In the rows, zero is written as 128.
Here are made-up nodes, facts about them, and rows of numbers that follow some of those facts. Name the node behind each unnamed row.

Some facts about the nodes:
vose -Φ-> nomim; matran -Φ-> sona; grovol -Φ-> sukek; tudem -Φ-> voplur; beples -Φ-> keflos; flatras -Φ-> vistak
flatras -Φ-> grozi; flatras -Φ-> trupur; flatras -Φ-> zanar; ruskuzuk -Φ-> gitra; ruskuzuk -Φ-> lebon; ruskuzuk -Φ-> bagromam
drudras -Φ-> brofo; drudras -Φ-> toflis; drudras -Φ-> mamivan; bomi -Φ-> klikloklal; klolen -Φ-> faklin; klibam -Φ-> lebon
grapar -Φ-> veplis; grapar -Φ-> notik; zumol -Φ-> groza; zumol -Φ-> brofo; sturuk -Φ-> klekal; sturuk -Φ-> pinon
zofen -Φ-> dabras; zofen -Φ-> sozutrer; dritol -Φ-> susul; dritol -Φ-> skidir; dritol -Φ-> baros; balek -Φ-> sozutrer
balek -Φ-> gotruk; tesakim -Φ-> sona; mipil -Φ-> klekal; mipil -Φ-> gruskul; skenis -Φ-> gitra; flavi -Φ-> taflel
flavi -Φ-> zanar; ditror -Φ-> mabuk; skegado -Φ-> zanar; bruleplos -Φ-> kosus; staflok -Φ-> dopugus; staflok -Φ-> drigrun
staflok -Φ-> sozutrer; staflok -Φ-> notik; zuku -Φ-> susul; zuku -Φ-> rasem; ragor -Φ-> trese; ragor -Φ-> pinon
trirom -Φ-> traflur; funin -Φ-> groza; tobrer -Φ-> nomim; tobrer -Φ-> bitam; tobrer -Φ-> trogruflok; gregrosku -Φ-> kesin
gregrosku -Φ-> teflol; gregrosku -Φ-> voplur; gregrosku -Φ-> nokin; skurivor -Φ-> susul; skurivor -Φ-> tigos; skurivor -Φ-> lebon
zistim -Φ-> vegos; zistim -Φ-> skidir; zagru -Φ-> steplamik; zagru -Φ-> beli; zagru -Φ-> mamivan; tridrak -Φ-> klikloklal
drubros -Φ-> floplitos; loklibri -Φ-> laskil; loklibri -Φ-> teflol; grekitrim -Φ-> laskil; kasa -Φ-> tigos; kasa -Φ-> lela
trale -Φ-> vedim; trale -Φ-> teske; sepi -Φ-> dopugus; sepi -Φ-> brofo; sepi -Φ-> mubam; tadrar -Φ-> gugi
tadrar -Φ-> trogruflok; braklor -Φ-> kesin; braklor -Φ-> gitra; braklor -Φ-> droreno; drazugril -Φ-> gogak; drazugril -Φ-> veplis
bizunim -Φ-> steplamik; bizunim -Φ-> taflel; bizunim -Φ-> notik; bizunim -Φ-> lela; broklam -Φ-> fono; trapum -Φ-> nokin
trapum -Φ-> lela; puflonu -Φ-> rabun; puflonu -Φ-> fludri; pemaklar -Φ-> kluflem; pemaklar -Φ-> kupe; skudros -Φ-> nitras
drekopak -Φ-> steplamik; plokar -Φ-> drure; plokar -Φ-> flikluplun; soflelum -Φ-> vorik; soflelum -Φ-> teklis; soflelum -Φ-> floplitos
paron -Φ-> toflis; paron -Φ-> notik; traklor -Φ-> rabun; traklor -Φ-> droreno; traklor -Φ-> tabregra; raskam -Φ-> teflol
zesi -Φ-> brebos; zesi -Φ-> kupe; zesi -Φ-> teklis; braklim -Φ-> baros; klebul -Φ-> kluflem; klebul -Φ-> groza
klebul -Φ-> brebos; klebul -Φ-> kupe; klebul -Φ-> vorik; varam -Φ-> klodrupul; poplir -Φ-> sukek; poplir -Φ-> dopugus
poplir -Φ-> giti; trifon -Φ-> beli; trifon -Φ-> fludri; trifon -Φ-> nudrem; sigu -Φ-> bitam; sigu -Φ-> tiko
sigu -Φ-> mapul; sigu -Φ-> mubam; sigu -Φ-> nokin; vuzakli -Φ-> nokin; ganuni -Φ-> ferik; stofus -Φ-> skidir
stofus -Φ-> drure; gitral -Φ-> gragiste; gitral -Φ-> sketrik; gitral -Φ-> nudrem; droreno -Ξ-> brebos; nitras -Ξ-> skidum
drure -Ξ-> skidum; vose -Ξ-> voplur; fono -Ξ-> skidum; traflur -Ξ-> vuzakli; brebos -Ξ-> skidum; grovol -Ξ-> drogrun
grovol -Ξ-> fono; tuvo -Ξ-> vuzakli; tuvo -Ξ-> repla; tudem -Ξ-> fono; sona -Ξ-> skidum; sona -Ξ-> fludri
klekal -Ξ-> bomi; raski -Ξ-> voplur; faklin -Ξ-> skidum; faklin -Ξ-> gitral; faklin -Ξ-> vistak; mubam -Ξ-> braklor
mubam -Ξ-> trapum; mamivan -Ξ-> broklam; mamivan -Ξ-> stofus; mamivan -Ξ-> trifon; drudras -Ξ-> stofus; bomi -Ξ-> plokar
baros -Ξ-> zesi; teklis -Ξ-> vose; dadro -Ξ-> drazugril; befle -Ξ-> mubam; befle -Ξ-> raski; grapar -Ξ-> bizunim
grapar -Ξ-> skidum; grapar -Ξ-> braklor; grapar -Ξ-> skudros; susul -Ξ-> skidum; susul -Ξ-> drure; susul -Ξ-> raskam
zumol -Ξ-> laskil; zumol -Ξ-> skidum; pinon -Ξ-> keflos; veplis -Ξ-> triskom; veplis -Ξ-> skidum; veplis -Ξ-> tomo
klikloklal -Ξ-> skidum; klikloklal -Ξ-> nitras; teske -Ξ-> tabregra; teske -Ξ-> zuku; balek -Ξ-> triskom; balek -Ξ-> skidir
tesakim -Ξ-> drogrun; kledu -Ξ-> skidum; kledu -Ξ-> trapum; sukek -Ξ-> kluflem; sukek -Ξ-> skidum; sukek -Ξ-> loklibri
gragiste -Ξ-> raskam; skidir -Ξ-> skidum; skidir -Ξ-> raski; skenis -Ξ-> triskom; skenis -Ξ-> floplitos; skenis -Ξ-> tuvo
groza -Ξ-> braklor; skegado -Ξ-> skidum; nomim -Ξ-> gogak; nomim -Ξ-> voplur; kleno -Ξ-> triskom; kleno -Ξ-> braklor
kleno -Ξ-> fono; zuku -Ξ-> triskom; zuku -Ξ-> skidum; zuku -Ξ-> vose; trirom -Ξ-> grapar; triskom -Ξ-> braklor
tabregra -Ξ-> skidum; tabregra -Ξ-> brebos; funin -Ξ-> pinon; klodrupul -Ξ-> braklor; tomo -Ξ-> tadrar; tomo -Ξ-> bomi
tomo -Ξ-> drure; sketrik -Ξ-> skidum; sketrik -Ξ-> skidir; zagru -Ξ-> skidum; gotruk -Ξ-> drudras; kesin -Ξ-> triskom
kesin -Ξ-> tigos; kesin -Ξ-> sturuk; grekitrim -Ξ-> bomi; grekitrim -Ξ-> tabregra; grekitrim -Ξ-> mubam; brofo -Ξ-> nomim
brofo -Ξ-> toflis; brofo -Ξ-> repla; mapul -Ξ-> sona; mapul -Ξ-> beli; floplitos -Ξ-> voplur; floplitos -Ξ-> sturuk
saste -Ξ-> mabuk; saste -Ξ-> traflur; teflol -Ξ-> skidum; teflol -Ξ-> trogruflok; teflol -Ξ-> zuku; beli -Ξ-> ragor
beli -Ξ-> grovol; kosus -Ξ-> laskil; voplur -Ξ-> skidum; flurin -Ξ-> skidum; flurin -Ξ-> fono; flurin -Ξ-> ragor
flurin -Ξ-> klodrupul; trale -Ξ-> drure; trale -Ξ-> bagromam; zanar -Ξ-> skidum; tadrar -Ξ-> skidum; braklor -Ξ-> skidum
keflos -Ξ-> triskom; keflos -Ξ-> fono; keflos -Ξ-> voplur; gogak -Ξ-> skidum; gogak -Ξ-> raski; mabuk -Ξ-> drigrun
drazugril -Ξ-> floplitos; broklam -Ξ-> bizunim; broklam -Ξ-> braklor; vistak -Ξ-> gitral; vistak -Ξ-> droreno; vistak -Ξ-> voplur
trapum -Ξ-> skidum; trapum -Ξ-> braklor; trapum -Ξ-> fono; trogruflok -Ξ-> skidum; trogruflok -Ξ-> fono; vorik -Ξ-> tadrar
vorik -Ξ-> skidum; vorik -Ξ-> kleno; tigos -Ξ-> laskil; tigos -Ξ-> skidum; tigos -Ξ-> kosus; pemaklar -Ξ-> keflos
flikluplun -Ξ-> triskom; taflel -Ξ-> dadro; plokar -Ξ-> vuzakli; drogrun -Ξ-> braklor; drogrun -Ξ-> vose; drogrun -Ξ-> trapum
vegos -Ξ-> skegado; rabun -Ξ-> zuku; gugi -Ξ-> vistak; gugi -Ξ-> gata; gitra -Ξ-> drure; paron -Ξ-> laskil
paron -Ξ-> loklibri; traklor -Ξ-> stofus; traklor -Ξ-> nitras; raskam -Ξ-> skegado; zesi -Ξ-> voplur; braklim -Ξ-> sepi
bagromam -Ξ-> triskom; bagromam -Ξ-> vuzakli; dabras -Ξ-> triskom; dabras -Ξ-> fono; varam -Ξ-> trirom; doron -Ξ-> fono
fludri -Ξ-> skidum; fludri -Ξ-> brebos; tiko -Ξ-> fono; tiko -Ξ-> bruleplos; kluflem -Ξ-> skidum; kluflem -Ξ-> drigrun
trifon -Ξ-> triskom; trifon -Ξ-> vorik; repla -Ξ-> triskom; repla -Ξ-> tromu; repla -Ξ-> bizunim; vuzakli -Ξ-> braklor
laskil -Ξ-> tadrar; ganuni -Ξ-> kesin; ganuni -Ξ-> sturuk; lekul -Ξ-> klodrupul; gitral -Ξ-> triskom

Known rows:
sketrik: [115 135 135 134 110 113 160 118 141 125 161 135  97 150 111 100  95 160
 126 110 135  71 133 138 126  94  99 131 115 132 152 129  88]
ruskuzuk: [132 163 118 131  82 139 158 116 111  79  97 118 181 127 133 105 154 155
  75 144 160 137 148 125 152 135 173 120 127 128 108 134 146]
rabun: [109 155 138 143  91 109 158 135 166 113 144 132 107 166 116  93  90 187
 144 112 138  56 126 122 132  98 115 138 133 138 160 141  88]
nomim: [130 101 123 122 150 118  72 163 155 169 115 116 117 149  96 153 128 160
 143 138 113 104 108 145  85 128 127 132 178 130 153 152 118]
vose: [123 107 127 109 144 112 110 109 149 126  95 118 120 146  95 143 168 151
 109 162 124 147 114 125  96 159 148 125 143 117 111 138 142]
kesin: [121 176 123 140 113 103 128 182 143 158 114 117 138 180 115  86 104 191
 152 137 139 101  99 113 137 102 151 140 194 118 120 160 105]
sturuk: [117 138 136 107 143  88 125 125 165 117 113 101 137 154 117  93 185 115
  73 188 126 160 145 134  93 153 102 102  72 115  79 106 156]
staflok: [123  86 131  79 126 148 130  90 111 104 176 151 163 119 131 150 136  87
 103 190 126 218 185 154 153 162 155 109 110  90 135 107 118]
dopugus: [144  77 106 106 139 144 100 167 148 147 169 136 129 128 130 168  75 108
 185 160 110 174 152 159 136 124 134 135 140 120 198 154 100]
funin: [105 146 106 135 160 130 117  67 132 125 160 132 120 130 162 127 147  91
 160 100 146 158  99 110 125 159 167 115 124 121 155 110 131]
bomi: [140 137 159 130 139 106 145 111 125 120  96 103 121 125 110 115 162 127
 110 121 114 162 151 134 130 144 120 135  91 147  98 112 131]
grekitrim: [137 132 147 131 137 113 129  90  91 139 124 119 150 147  97 110 160 167
 105  82 133 118 137 122 114 138 153 142 153 134 106 132 121]
plokar: [150 146 148 150 113 109 167 116 111 139  89  82 142  88 126 158 185 116
  78 105 137 161 140 157 145 144 140 138  90 117 105 106 129]
doron: [131 123 110 135 133 106 148 110 124 132 137 130 109 123 132 132 120 119
  99 103 119 117 106  99 120 133 118 136 121 108 123 133 121]
tridrak: [133 121 116 122 148 124 126 120 131 116 135 112 157 122 119 104 139 116
  91 122 121 129 141 124 113 150 130 124  90 137 116 123 144]
flavi: [117 120 118 107 147 174 149 109  77 117 173 190 153  98 129 112 160 117
  96 177 106 124 174 102 162 130 124 108 128 169  71 108 175]
grapar: [112  88 174 109 119 162 156  71  99 143 173 153 134 124 121 164 127 104
 123 122 123 148 155 137 162 142 126 114 135 101 105 100 117]
tesakim: [126 120 123 140 129 107 146  91 119 127 134 116 130 124 113 138 149 125
  80 110 123 113 119 116 110 144 129 133 114 124 106 121 130]
bitam: [154 107 102 114 158 122  75 181 145 139 112 118 156 152 107 120  91 142
 156 135 110 157 126 120 108 133 154 147 181 139 157 168 122]
ragor: [132 112 123 111 138  80 144  97 134  87 105 107 117 122 112 123 159 108
  69 137 113 144 124  93  97 157 104 123  74 112  86 133 147]
ferik: [142 129 105 136 144 134 127 156 148 129 136 111 140 121 127 114 112 114
 127 138 116 109 144 134 113 116 116 132 106 155 151 141 133]

Name these rows:
No name comes twice in this set of rows, the named rows included.
[133 148 148  97 130 110 103 124  95  84  72 122 146 164 117  71 149 163
 120 157 152 165 134 110 119 144 137 130 155 125  76 127 150] | loklibri
[124 121 142  97 112 129 141 102  80 118 111 157 135 134 106 151 144 153
  96 139 132 154 123  94 158 147 164 125 185 107  80 144 140] | trapum
[122 115 142  81 133 146 143  86  74 138 175 172 136 119 140 115 128 103
 126 145 137 191 162 148 170 129 128 114 132  80 114  91 116] | paron
[128 117 111 121 110 168 146 170 129 125 186 176 128 125 137 122  67 129
 175 177 112 124 156 122 169 100 119 141 134 164 152 133 112] | steplamik
[ 91 162 115 137 163 133 102  30 133 106 136 143 102 124 163 113 195 111
 177 107 162 145 104 116 117 161 167 107 111 135 154  99 166] | zesi
[130 147 129 104 113 127 123  94 106  84 103 118 197 167 102  80 159 168
 102 141 152 152 149  96 127 154 193 129 177 143  89 156 147] | gregrosku
[105  99 149 116 131 159 120 149 162 137 161 169 100 123 138 168  92 113
 205 195 106 157 141 150 155 125 132 130 132 146 165 138 111] | toflis
[140  92 143 115 143 120  98 149 133 148 114 127 109 153 116 175  85 134
 196 122 106 168 104 126 139 135 149 151 186 114 155 154 102] | mubam
[146 147  90 154  99 157 130 186 124 127  96 109 151  89 151 164 134 121
 113 136 140 119 130 145 148 109 137 139 117 136 155 136 133] | rasem
[104 144 167 119  71 125 159  56 126  76 132 118 167 163 128  66 115 158
  97  93 167  67 146 112 131 125 134 104 134 102  93 121 123] | traklor
[139 159 126 152  89 114 136 179 119 132  92 126 125 144 127 114  99 181
 148 107 147  62 107 129 140  80 135 153 166 136 143 151 106] | gitra
[110 141 145 104 144 124 101  53  86 130 158 138 114 136 154 106 142 103
 161  92 160 169 126 132 140 145 147 122 134  94 146  98 120] | zumol
[134 133 151 137 131 108 144  86 110 140 138 110 140 133 109 107 168 119
  88  90 136 130 142 137 122 138 116 123 108 119  99 107 124] | trale
[125  89 138 121 123 158 110 140 157 145 159 124 145 130 152 153  63  84
 134 112 114 116 140 153 120 130 108 121 128 102 143 122 127] | gotruk
[152 160  94 156  91 155 148 199 137 115  98 119 152 102 153 151 104 147
 123 143 137 100 118 136 161  99 145 144 147 144 162 156 122] | lebon

The same nodes again, as new rows of numbers:
Known rows:
sturuk: [105 183 151  54 114 142 151 170 147  97 192 114 114]
plokar: [134 193 138  46 109 159 148 151 151 110 137 102 107]
brofo: [134 166 127  71 110 139 141 145 141 138 121 139  84]
groza: [129 179 127  76 114 146 139 154 144 146 114 130  93]
gata: [117 175 144  63 118 139 141 163 149 130 157 119 121]
toflis: [ 98 173 141  83 118 158 135 150 148 134 145 139  99]
nudrem: [120 162 157 110 121 154 133 153 150 146 118 127 101]
zofen: [151 174 160  71 116 159 142 159 153 119 137  97 114]
flavi: [148 176 160  73 116 156 143 159 154 118 136  96 117]
mapul: [140 175 125  82 118 133 141 165 139 154 107 126 108]
sigu: [152 174 159  74 116 155 142 159 155 121 135  97 119]
vorik: [117 176 124  76 116 125 143 151 142 146 118 127  94]
tadrar: [122 193 134  45 117 125 152 159 152 122 147  96 121]
broklam: [149 178 111  55 108 166 111 198 154 138 166  63  41]
beli: [137 177 128  80 120 143 137 172 141 151 119 130 114]
paron: [147 182 130  48 112 112 159 147 147 127 127  91 104]
tridrak: [152 174 165  58 117 159 142 153 157 124 126 101 117]
gogak: [117 172 128  73 119 120 142 155 142 144 131 132 106]
trese: [118 163 158 125 120 145 138 168 145 136 125 126  85]
sozutrer: [118 163 157 112 122 153 133 151 149 148 119 124 101]
skudros: [139 210 161  51 111 144 159 153 142  83 130 126 124]

Which node is each row?
No name comes twice in this set of rows, the named rows included.
[124 196 143  45 112 166 147 157 154 108 149 103 115] | vuzakli
[164 184 124  41 107 137 155 153 145 121 123  96 106] | grekitrim
[143 188 130  38 109 148 150 156 149 115 140 104 112] | trifon
[145 176 126  54 111 132 148 159 143 134 130 117 107] | befle
[110 196 150  86 119 109 155 149 137 119 114 147 107] | nitras
[ 86 139 127 112 123 192 163 134 164 180 143 109 181] | ferik
[138 175 124  41 119 127 120 126 153 169  95 133  97] | teske
[131 187 130  62 120 113 127 143 145 150 107 125 103] | sona
[132 196 144  60 118 155 144 198 143 116 156 100 131] | ragor
[160 176 130  30 103 148 153 148 147 108 146 112 102] | skenis
[166 182 165  56 116 151 127 146 156 117 121  96 113] | matran

